(in the rows, 128 means zero)
Each row has a class, written after it.
[111  96 204 160 112 118 172 148 124 166 122  89 107  91 120 127  97 216
 153 170 139 113 188 134 120 192 169 157 204 121 159 130 115 203  79  70
 169 171  69 136 161  93 114 105  83 107] => M
[121  99 126 132  91  70 140 129 147 140  63  43 120  21  99  82 109 187
 187 203 140 120 179 120 129 150 147 114 146 108 130 131 111 128 100 101
 126 158  73 154 118 114 176 103 132 120] => E
[108 135 157 132 150 166 179 137 121 125 174 184 132 178 141 152 135 103
  97  81 121 111 110 166 114 132 125 132 118 142 148 134 135 122 152 139
 129 129 146 115 139 138  88 145 124 144] => Y
[126 113 137 123 124 117 103 117 117 133 140 123 140 110 133 141 121 141
 148 130 118 134 126 105 127 156 139 132 150 117 140 123 137 174 111 105
 126 149 103 134 127 120 120 120 124 120] => S
[120 112 172 154 125 146 148 143 133 152 116 108 118 115 124 129 133 185
 132 151 120 109 161 144 126 158 153 137 150 146 162 133 116 156  91  92
 168 156  90 124 155 105 101 111 100 115] => M
[108  39 145 136  72   4 127 118 161 138 105 135 129  76 134  49 140 145
 153 143 105 130 164 107 129 158 116 149 139  82 134 144 129 147 130 119
 119 104  95  85  94 127 165 134 155 114] => J
[146 155 136 124 152 155 143 128 101 127 122  81 145 104 112 158 118 142
 142 160 120 124 126 133 124 123 136 104 164 134 129 131 120 137 121 114
 121 164 120 141 132 113 126 115 133 128] => H
[149 166 110 125 146 160 131 129 142 129 131 106 118 126 116 169 123 149
 148 151 153 139 117 132 126 109 131 111 144 142 117 124 133 112 131 149
 111 159 128 165 142 116 142 119 123 124] => X
[133 141 145 154 121 164 145 139 146 128 138 154  91 161 120 149 122 132
 120 127 153 107 140 167 130 122 116 141 112 145 162 144 110  80 140 141
 152 150 142 130 136 111 116 129 101 156] => Q
[143 122  88 133  94 101 102 110 175 119 103 124 115 119 124  95 139 116
 126 138 129 121 119 116 134 101  91 125  78 137 132 144 119  51 168 153
 121 105 146 118 100 124 150 136 152 139] => Q
[128 108  94  99 104  77  87 119 123 118 129 135 172 109 151 106 125  71
 131 112 125 153  82  74 122 122 111 141 106  99  90 127 158 158 142 126
  92 104 143 110 110 156 150 150 170 109] => S
[124 122 158 124 142 161 139 147  97 121 204 206 134 214 171 161 139  54
  84  73 126 132  88 144 129 117 125 129  88 126 136 115 154 163 147 146
 121 110 165  95 135 168 108 167 109 139] => G
[120  92 121 123 112  82 139 133 143 129 142 150 140 122 143 112 137  95
 114 115 121 127 111 125 127 137 121 145 118 104 128 134 136 129 131 137
 114 114 142 107 120 141 136 147 142 129] => J
[126  87  83 145  81  55 138 130 206 133 111 156 106 136 138  32 169 122
  94 113 140  90 151 126 133 108  96 138  91 134 143 150 124  40 155 149
 132  96 128  79  85 133 146 162 174 128] => M
[148 148 131 136 136 161 141 127 115 138 128 105 135 122 124 147 128 146
 132 133 129 119 131 129 125 127 141 127 133 153 134 124 124 142 119 114
 142 157 119 130 144 114 114 121 116 121] => M
[158 182 115 121 159 216 140 124 112 128 147 116 136 153 129 188 131 134
 102 120 126 121 102 127 124 114 145 118 111 177 136 113 120 130 125 133
 146 157 141 137 149 118  88 124 108 134] => M
[155 141  99 148  98  82 113 123 182 154  59  29 102  28  87  77 128 204
 188 221 136 120 174 111 127 122 133  93 147 135 124 146 118  71 110 131
 121 152  69 169 116 103 182  93 158 109] => X
[112  85  95 113 105  74 128 131 141 118 119 126 136 105 138  92 144  91
 131 132 133 118 126 115 127 131 117 116 122 114 127 130 135 112 141 136
  95 115 127 113 104 145 156 142 148 132] => E
[135 132  98 131 116 121 139 136 153 126 130 148 129 140 162 110 138  73
 104 122 141 125 105 128 134  91 105 118  55 129 102 135 133  79 151 150
 113 105 156 119 110 166 143 160 139 130] => G
[141 149 124 137 126 156 125 123 154 133 116 136 102 133 134 152 138 145
 115 134 136 103 138 129 131 145 127 127 125 155 154 142 112  86 121 125
 147 143 117 132 121 105  99 111 120 139] => S
[117  89 168 151 115 103 146 146 119 135 153 148 117 127 146 120 115 139
 145 127 138 131 147 143 130 140 139 129 132 103 135 131 140 166 124 109
 127 139 108 130 126 146 150 145 104 127] => G
[146 146 147 133 123 146 144 125 131 136 110  81 145  98 115 132 116 159
 135 152 135 125 127 118 123 117 147 130 126 149 117 121 130 145 108 111
 146 148 120 139 135 118 124 120 123 112] => M
[130 104 119 149 108  89 141 143 155 138 124 134 115 112 145  79 143 121
 123 133 134 118 140 144 133 114 111 113  86 125 127 138 124  88 138 131
 118 116 124 107 104 147 155 151 139 132] => G
[148 103 121 112 126  90 129 122 136 122 150 145 138 137 132 123 144  96
 125 115 118 133 109 126 132 125 124 134 116 120 135 116 154 137 146 140
 108 116 146 100 112 140 132 141 132 130] => J
[124 136 147 122 141 160 132 129  92 119 178 186 135 181 140 189 119 100
 116  82 146 131 107 136 122 148 131 151 152 124 138 124 141 170 135 120
 129 150 145 123 137 125 103 134 110 132] => S
[ 76  36 152 126  86  48 129 137 117 124 133 152 132 108 145  92 129 119
 151 125 122 128 154 111 120 172 132 143 162  76 141 128 138 194 125 105
 112 117  97 103 122 145 153 134 126 116] => E
[140 172 128 142 131 186 122 118 117 123 132 129 116 164 122 175 131 119
 116 134 133 120 118 128 128 125 119 127 110 150 145 137 116 102 148 142
 142 136 150 131 140 103 104 116 126 142] => Q
[143 140 110 127 118 111 109 123 158 121 101 130 141 113 133 115 131 112
 121 120 150 127 109 109 129 103 118 129  92 133 109 136 140 102 135 139
 115 126 141 127 103 137 131 144 157 130] => S
[ 85 131 208 156 139 182 203 148  96 147 168 160 111 156 130 173 110 153
 116 119 121 108 152 172 108 187 156 149 167 119 170 143 115 175 110 104
 165 158 107 144 177 108  78 120  94 130] => Y
[127 125 139 155 115 123 125 119 136 146  91 101 111 102 123 129 126 172
 149 146 132 110 162 119 127 170 134 138 150 123 146 145 109 129 113 101
 144 161  89 130 140  90 114 100 124 126] => S
[108 139 180 147 141 159 198 138 121 146 145 122 109 124 121 152 115 178
 136 144 131 109 157 175 122 159 148 133 160 135 155 141 104 131 119 113
 149 165 101 162 149 104  97 111 103 133] => Y
[184 173  70  97 150 146 117 105 132 113 140 109 149 123 129 156 142  75
 118 117 125 139  74 121 135  83 114 104  79 152 104 115 143  85 168 167
  89 129 170 128 103 138 139 139 154 146] => J
[135  80 153 148 102  71 154 135 161 152 103 101 103  69 111  92 134 192
 162 178 116 116 180 137 134 170 146 137 147 118 163 138 118 137  94 108
 140 152  80 125 122 104 137 110 119 122] => J
[126 119 126 106 123 118 120 132 110 117 126 107 150 107 132 137 116 107
 151 131 139 137 113 114 126 121 145 119 118 114 115 110 151 166 131 128
 105 133 131 139 127 153 147 132 129 127] => E
[101  66 161 142  82  46 105 132 142 129 141 162 135 119 129  70 121 114
 142 121 128 127 144 115 123 135 113 141 135  83 144 145 144 156 135 124
 117 107 113 100 102 140 155 150 149 130] => Q
[149 160  84 122 135 145 134 118 161 108 102 131 126 149 141 127 155 105
  99 132 120 106 108 128 134  76  94 106  85 146 124 144 110  36 161 159
 124 113 169 109 100 135 126 142 157 137] => H
[145 130 107 113 122 135 122 112 110 131 123  92 157 106 128 137 128 126
 133 130 111 137 112  97 115 120 132 125 124 151 109 116 132 151 139 119
 128 131 120 121 131 128 123 123 134 108] => M
[135  96 110 107  98  60  86 118 132 118 137 112 164  89 114  96 111 108
 161 139 131 162 103 103 130 105 114 125 118  98 108 123 158 156 157 132
  87 114 134 133  99 149 176 149 156 120] => Q
[145 116 106  87 117  52 115  93 148 140  86  36 174  18 110  75 116 159
 193 184  99 154 117 101 130 104 130  90 102 112 100 122 146 130 147 124
  92 114  86 164  98 139 173 127 179 104] => Y
[138  89 118  90 146  88  91 118  95 121 180 152 167 154 133 127 125  63
 135  88 118 159  85  91 127 116 123 117 143  99 123 106 153 172 144 133
  99 102 141 109 114 162 137 158 133 125] => N
[ 85  95 169 133 107  91 165 136 138 142 131 136 137 110 138  97 120 134
 130 131 110 122 139 140 114 154 128 147 131  95 140 139 125 146 129 115
 133 117 105 128 132 134 125 138 136 112] => Y
[135 156 138 131 131 195 162 135 104 134 149 126 144 135 130 177 114 119
 109 127 128 124 110 120 114 139 148 140 133 157 123 124 129 161 111 111
 147 148 132 132 161 125  97 120 104 116] => M
[139 109 106 129 142 112 127 129 149 130 145 159 115 169 132 111 146  92
 111 104 134 117 121 117 134 122 108 122 119 132 148 130 113  82 133 145
 129 114 144 103 117 135 116 152 123 142] => N
[119 113 139 163 106  98 147 136 193 150  92 109  77  93 110  89 128 202
 155 179 157 107 183 147 129 144 128 126 158 121 144 150 108  80 104 129
 140 157  89 152 132  99 151 110 127 116] => X
[127 182 141 133 156 217 161 145 101 116 152 146 125 183 143 197 129  95
  83 121 129 111  97 146 121 120 126 130 125 135 137 136 113 111 129 137
 144 145 168 130 155 127  90 129 124 136] => H
[145 137 118 133 106  89 112 122 166 140  75  48 128  48  94  86 112 181
 186 197 143 147 144 101 122 106 132 106 132 124  98 129 143 107 118 134
 117 140  99 163 119 122 182 110 158 102] => X
[133 142 130 168 113 149 175 135 200 152  89 102  53 110 103 128 132 228
 143 183 158  86 189 172 129 144 127 125 149 149 162 156  78  30 104 138
 169 170  97 154 140  75 137  95 109 130] => X
[121 131 157 141 129 135 149 137 131 125 119 122 118 121 126 129 132 156
 120 147 119 106 147 145 126 130 121 121 153 119 148 147  93 106 117 118
 142 149 122 128 122 114 123 121 130 131] => H
[156 143 110  98 176 158 108 124  76 125 179 134 158 171 125 181 126  72
 130 100 127 152  79 100 125 118 134 108 142 133 125 104 142 163 137 135
 108 131 146 124 137 144 109 140 122 136] => N
[122  80 146 140 105  72 139 144 138 133 151 148 128 114 150  84 121 113
 144 127 140 136 139 139 134 121 121 128 112 100 122 130 148 146 136 119
 109 125 118 116 108 158 166 160 124 126] => G
[146 136 105 111 113 111 105 115 120 135 108  92 150  90 128 128 113 113
 144 137 126 135 114  87 121 144 132 128 127 115 108 135 133 146 123 115
 114 136 111 137 126 127 135 122 147 114] => S
[137 123 149 137 126 124 161 139 151 126 142 164 120 146 128 135 135 114
 107 118 140 117 120 146 129 128 131 146 105 137 139 129 140 119 121 142
 135 129 154 108 126 131 113 139 128 138] => J
[125  96 125 154  81  70 125 134 188 131 102 125  97  97 113  70 128 154
 138 156 148 112 161 141 134 124 104 137 115 120 147 153 109  67 139 133
 132 127 118 128 100 118 158 138 136 138] => Q
[166 123  76 111 136 106 108 109 152 128 129 119 126 127 114 111 136  99
 130 120 129 128 115 105 137 106 114 102 110 137 131 126 116  71 145 147
 115 118 128 123 108 135 139 142 133 139] => N
[174 167  54 110 129 115  90 101 162 127  87  92 136 103 131 113 145 102
 132 137 137 123  99  97 134  91  99 102  75 157 105 134 130  50 161 151
 101 123 144 126  88 129 142 130 174 134] => S
[112  99 139 165  90  77 133 126 180 159  57  63  96  48  98  73 128 220
 182 207 126 115 197 111 122 166 128 126 175 112 145 152 104 106  97 114
 143 157  61 148 137  82 163  93 139 103] => X
[ 96  84 205 122 121 127 100 141  76 114 207 213 156 187 142 162 108  84
 127  71 120 154 104 133 119 142 136 155 154  90 157 115 171 238 137 118
 121 115 137 100 141 149 115 152 105 132] => Q
[109  89 153 122 108  73 157 126 159 148 107  91 135  59 121  84 117 181
 161 166 105 128 148 131 121 148 139 126 131 113 144 131 130 136 122 111
 125 126  75 143 121 126 139 125 143 114] => Y
[101 108 137 142 120 143 172 151 142 120 140 176  89 161 138 142 140 120
 103 111 158  89 157 167 126 152 130 137 138 132 161 138 102  97 125 132
 139 150 130 122 134 126 110 130  93 150] => E
[ 81  81 193 135 117 106 172 135 122 140 155 174 139 141 142 117 131 140
 128 107 106 123 144 146 114 168 129 149 148 105 151 141 135 178 137 113
 133 118 111 114 135 131 103 135 127 116] => Y
[151 115 107 152  97  82 146 131 168 153  80  54 102  38 120  71 122 184
 176 194 140 121 170 138 140 117 124 101  96 129 122 144 106  68 123 117
 129 145  91 159 106 128 180 124 132 122] => G
[101 115 190 173 118 164 181 163 111 149 147 153  99 141 142 148 113 138
 112 138 135 109 158 160 122 172 148 144 131 120 153 145 111 159  92 102
 165 158 110 130 168 127 110 127  85 132] => G
[102  91 138 132 107 102 144 142 141 131 113 124 111 113 129 113 136 146
 143 152 133 105 162 136 132 160 144 126 139 116 158 134 116 132 106 115
 138 141  97 129 135 127 131 118 114 134] => E
[101  86 190 131 119 131 137 137  75 138 170 152 163 143 137 152 114 129
 129  98 109 143 129 115 112 167 156 155 179 108 137 118 149 251 115  92
 138 137 105 107 155 129 109 132 104 102] => M
[125 149 159 136 153 196 152 149  96 117 204 217 124 227 169 184 138  58
  70  67 138 121  91 156 126 113 127 123  87 144 134 127 142 141 147 151
 128 124 169 101 136 158  98 161 109 155] => G
[117 116 135 165 106 117 137 131 174 145  94 118  80 109 117 102 141 184
 143 166 137 106 175 138 123 143 120 125 148 127 145 150 106  84 115 134
 146 149  97 129 139  97 140 107 128 118] => X
[129 112 105 167  83  73 129 116 194 146  38 102  77  68 120  49 141 203
 142 168 140  93 198 116 132 171 109 133 125 126 147 170  85  42 117 104
 153 136  78 108 110  81 133  99 154 124] => S
[151 124 100 116  94  73  82 116 167 112 102 106 153  95 110  80 124 100
 142 137 140 141 104 107 132  67 105 117  70 124 105 130 153  90 162 156
 103  99 146 127  88 152 170 154 172 131] => Q
[130 166 166 151 155 212 175 145 126 125 140 136  93 167 125 187 135 166
 103 150 128  89 147 163 126 146 135 123 154 154 168 144  91 100 106 119
 172 172 134 136 154  99  81 105 100 143] => H
[125 139 135 124 136 164 114 134 109 105 188 196 133 205 144 170 122  61
 100  78 147 133  86 144 128 102 112 145 111 126 139 122 147 132 163 152
 116 124 175 116 131 145 112 153 116 152] => Q
[125  65 125 120  94  26 104 132 143 139 120 110 151  75 149  47 128 118
 159 143 120 147 132 112 135 109 117 115  95  88 105 127 150 147 140 123
  92 106 104 104  87 165 194 160 163 114] => G
[107  85 164 130 112  78 151 145 148 123 124 152 134 120 134 102 122 142
 133 134 132 115 145 140 127 126 120 138 156  93 139 147 120 132 121 117
 126 132 121 121 110 141 143 147 134 123] => H
[155 115  77  92 116  68  77 101 147 118 106 106 164  93 136  96 134  95
 147 126 124 148  88  73 131  99 111 113  87 127  98 125 156 117 150 140
  90 107 134 128  89 152 151 146 170 117] => S
[ 78  57 149 140  75  42 121 154 186 138 124 182 115 126 145  48 141 113
 114 126 135 121 145 117 118 137 106 151 141  87 130 153 138 119 123 147
 120  94 119  97 115 151 158 151 156 110] => X
[108 105 122 133 106 112 148 139 135 138  90  86 109  80 126 111 126 149
 147 165 138 108 159 133 130 161 143 123 129 110 142 140 101 117 104 114
 136 150 101 148 146 116 141 115 120 125] => E
[127 143 146 118 156 151 133 135  83 109 170 144 154 164 136 167 124 100
 114 108 117 135  96 130 120 116 126 116 157 119 129 126 133 160 139 128
 112 140 151 119 127 138 121 140 133 134] => H
[155 122 114 139 121 106 151 131 166 142  98  89 106  81 114 117 144 167
 138 173 124 111 146 139 136 142 133 122 118 150 145 139 110  85 112 129
 133 147 113 132 121 105 131 112 131 135] => J
[172 145  84 136 145 130 128 117 160 144  89  74 101 101 100 112 137 157
 143 160 138 113 145 124 138 119 122  98 115 151 141 135  86  43 122 134
 137 147 116 141 119 106 129 116 123 138] => N
[126 145 120 138 117 129 132 137 159 141 102 102 113 111 125 126 132 143
 138 169 140 123 132 118 122 122 122 122 132 124 118 141 120  97 119 145
 124 136 120 144 140 122 143 115 138 115] => X
[160 182 111 132 159 187 131 126  96 127 157 127 135 149 147 173 128  84
 123 124 133 134  97 131 134  98 127  97  83 155 117 117 143 126 147 142
 114 145 150 132 133 142 127 139 128 145] => G
[156 189 118 121 153 188 118 113 110 120 132 117 147 139 127 182 119 103
 120 119 147 135  90 110 122 114 130 120 106 157 106 118 144 128 130 130
 124 151 153 142 129 123 103 120 137 129] => S
[156 157  88 117 134 127 103 123 170 129 105  92 122 103 117 125 143 145
 151 164 139 137 114 119 132  87 119  96 109 154 117 124 137  75 134 160
 109 131 126 152 122 127 152 123 153 120] => X
[159  78  81 109  92   6 114 114 166 135  89  83 146  40 113  48 142 128
 168 163 114 142 135 100 135 120 113 115 111 111 110 135 138 111 143 136
  86 111 108 117  80 139 185 140 172 115] => J
[127  47  98 127  82  22 120 127 172 131 114 153 129 119 159  38 155  92
 133 128 122 128 126 117 136  96  90 126  52 103 107 140 144  92 165 146
 101  83 140  80  76 172 182 169 165 111] => G
